Below is a small trained network, with its code and all its weights. Each question gives an input and a class and asks what happens when units are switched off, that is, made to give their printed mean instead of their output.

import numpy as np


def w(rows, s, z=0):
    codes = np.array(rows[::2]) - 128.0
    scale = np.full(codes.shape[1], s)
    scale[-1] = z or s
    return codes * scale


def norm(h):
    return h / np.sqrt((h * h).mean(-1, keepdims=True) + 1e-5)


def f(y):
    return np.maximum(y, 0)


def log_softmax(a):
    a = a - a.max(-1, keepdims=True)
    return a - np.log(np.exp(a).sum(-1, keepdims=True))


def net(x, mask):
    res = np.array(x, float).reshape(1, 2) / 4 @ E
    u = 0
    for l in range(2):
        y = f(norm(res) @ A[l][:, :-1].T + A[l][:, -1])
        res = res + np.where(mask[u : u + 13], y, B[l][:, -1]) @ B[l][:, :-1]
        u += 13
    return log_softmax(norm(res)[-1] @ U[:, :-1].T + U[:, -1])


A, B = {}, {}
E = w([
[91,132,106,139,124,130,29],'x0',
[41,84,88,152,164,2,135],'x1',
],0.0079)
A[0] = w([
[106,95,127,114,52,131,134,87],'L0N0',
[137,149,125,84,86,117,53,16],'L0N1',
[67,135,59,92,126,155,111,182],'L0N2',
[106,133,150,151,121,65,121,163],'L0N3',
[57,122,161,201,107,120,186,171],'L0N4',
[215,2,168,44,68,100,122,108],'L0N5',
[122,163,125,191,134,113,90,140],'L0N6',
[227,130,107,109,183,164,115,153],'L0N7',
[140,151,126,40,123,153,55,212],'L0N8',
[147,178,115,101,181,128,201,138],'L0N9',
[206,174,133,192,166,153,112,137],'L0N10',
[183,54,120,153,146,186,125,108],'L0N11',
[146,173,129,137,166,107,90,7],'L0N12',
],0.0063,0.0018)
B[0] = w([
[82,135,135,108,112,123,109,128],'L0N0',
[125,61,98,134,77,143,141,192],'L0N1',
[127,109,86,96,83,156,248,219],'L0N2',
[206,138,211,90,139,201,92,232],'L0N3',
[188,101,151,190,135,170,95,214],'L0N4',
[35,113,3,147,151,113,77,175],'L0N5',
[150,35,170,133,54,162,182,200],'L0N6',
[155,81,177,98,186,42,74,233],'L0N7',
[141,180,122,182,186,20,95,255],'L0N8',
[94,64,71,189,2,88,138,197],'L0N9',
[107,95,126,150,98,50,155,216],'L0N10',
[143,156,173,181,85,110,152,190],'L0N11',
[84,144,142,106,46,89,111,140],'L0N12',
],0.0043,0.0038)
A[1] = w([
[178,71,126,116,110,90,126,168],'L1N0',
[158,122,139,141,112,101,54,212],'L1N1',
[41,129,97,162,118,59,130,236],'L1N2',
[146,43,129,124,122,163,85,38],'L1N3',
[141,111,119,79,178,167,254,69],'L1N4',
[180,223,169,61,146,213,123,96],'L1N5',
[88,103,53,67,150,178,38,29],'L1N6',
[186,194,122,113,63,165,110,234],'L1N7',
[89,166,54,125,101,187,11,15],'L1N8',
[196,154,148,54,105,170,88,32],'L1N9',
[144,94,98,153,124,223,115,254],'L1N10',
[76,108,75,75,170,114,98,167],'L1N11',
[111,122,76,59,185,85,195,163],'L1N12',
],0.0072,0.0013)
B[1] = w([
[116,138,105,106,158,115,65,215],'L1N0',
[176,107,150,86,128,152,197,220],'L1N1',
[150,199,172,93,150,174,119,254],'L1N2',
[122,124,112,118,137,42,126,172],'L1N3',
[166,82,3,95,11,130,128,163],'L1N4',
[80,123,145,188,203,75,82,181],'L1N5',
[167,107,83,137,52,102,179,170],'L1N6',
[13,151,108,141,162,145,134,201],'L1N7',
[149,76,39,133,34,155,246,190],'L1N8',
[86,142,151,139,137,136,116,183],'L1N9',
[171,119,187,65,178,63,115,164],'L1N10',
[156,155,161,189,145,204,160,180],'L1N11',
[96,169,175,158,110,254,75,165],'L1N12',
],0.0068)
U = w([
[144,62,52,157,4,159,186,156],'0',
[61,176,231,197,235,171,104,144],'1',
[220,97,164,20,169,17,63,123],'2',
[118,114,89,82,173,148,110,5],'3',
],0.017,0.015)

Each question gives the input, the list of numbers given to net, and the class t.
The units are the neurons (one row each of A and B). Each row of codes is followed by its name. A weight is (code - 128) times the scale printed after its matrix; where a second scale follows, it is the last column's (A, B and U).
mask holds one flag per neuron, layer by layer. A switched-off neuron (its flag False) gives its mean, the last column of its row in B, instead of its output. The means were averaged over made-up inputs and are rounded, as every weight is.
A unit's drop is (log p(t) with every unit on - log p(t) with that unit switched off) / (log p(t) with every unit on - log p(t) with every unit switched off).
The circuit of an input: a set's keep is (log p(t) with only the set's units on - log p(t) with every unit switched off) / (log p(t) with every unit on - log p(t) with every unit switched off). Starting from the 12 units with the biggest drops (on a tie, the unit counted first), units are removed one at a time, each time the one whose removal leaves the highest keep (on an exact tie, the one counted first), for as long as the keep stays at least 0.8.
units of the circuit, in order: the units of the circuit, biggest drop first
k most important neurons: the k neurons with the biggest drops, biggest first
k most important neurons of layer l: the k neurons of layer l with the biggest drops, biggest first
drop when u is switched off: that unit's drop, to one decimal
input [-4,-5], class 1: units of the circuit, in order => (L1N5)
input [-5,-8], class 1: 2 most important neurons of layer 1 => (L1N7; L1N5)
input [8,8], class 0: 2 most important neurons => (L1N6; L0N8)
input [-2,-3], class 2: 2 most important neurons => (L0N7; L0N10)
input [-3,-2], class 2: 2 most important neurons => (L0N7; L0N2)
input [2,-3], class 2: 2 most important neurons => (L0N7; L0N10)
input [4,5], class 1: 3 most important neurons => (L1N2; L1N11; L1N4)
input [-4,6], class 1: 2 most important neurons of layer 1 => (L1N12; L1N8)
input [4,4], class 0: 4 most important neurons => (L0N7; L0N8; L0N10; L1N6)
input [3,3], class 2: 4 most important neurons => (L0N3; L0N6; L0N5; L0N2)
input [3,-3], class 2: 3 most important neurons => (L0N7; L0N10; L0N5)
input [-1,-3], class 2: 3 most important neurons of layer 0 => (L0N7; L0N10; L0N3)
input [3,-5], class 1: drop when L1N7 is switched off => 0.4
input [7,-5], class 0: units of the circuit, in order => (L1N8)
input [0,-1], class 2: drop when L1N3 is switched off => 0.0
input [4,0], class 0: drop when L1N8 is switched off => 0.5
input [4,-6], class 1: drop when L1N7 is switched off => 0.6
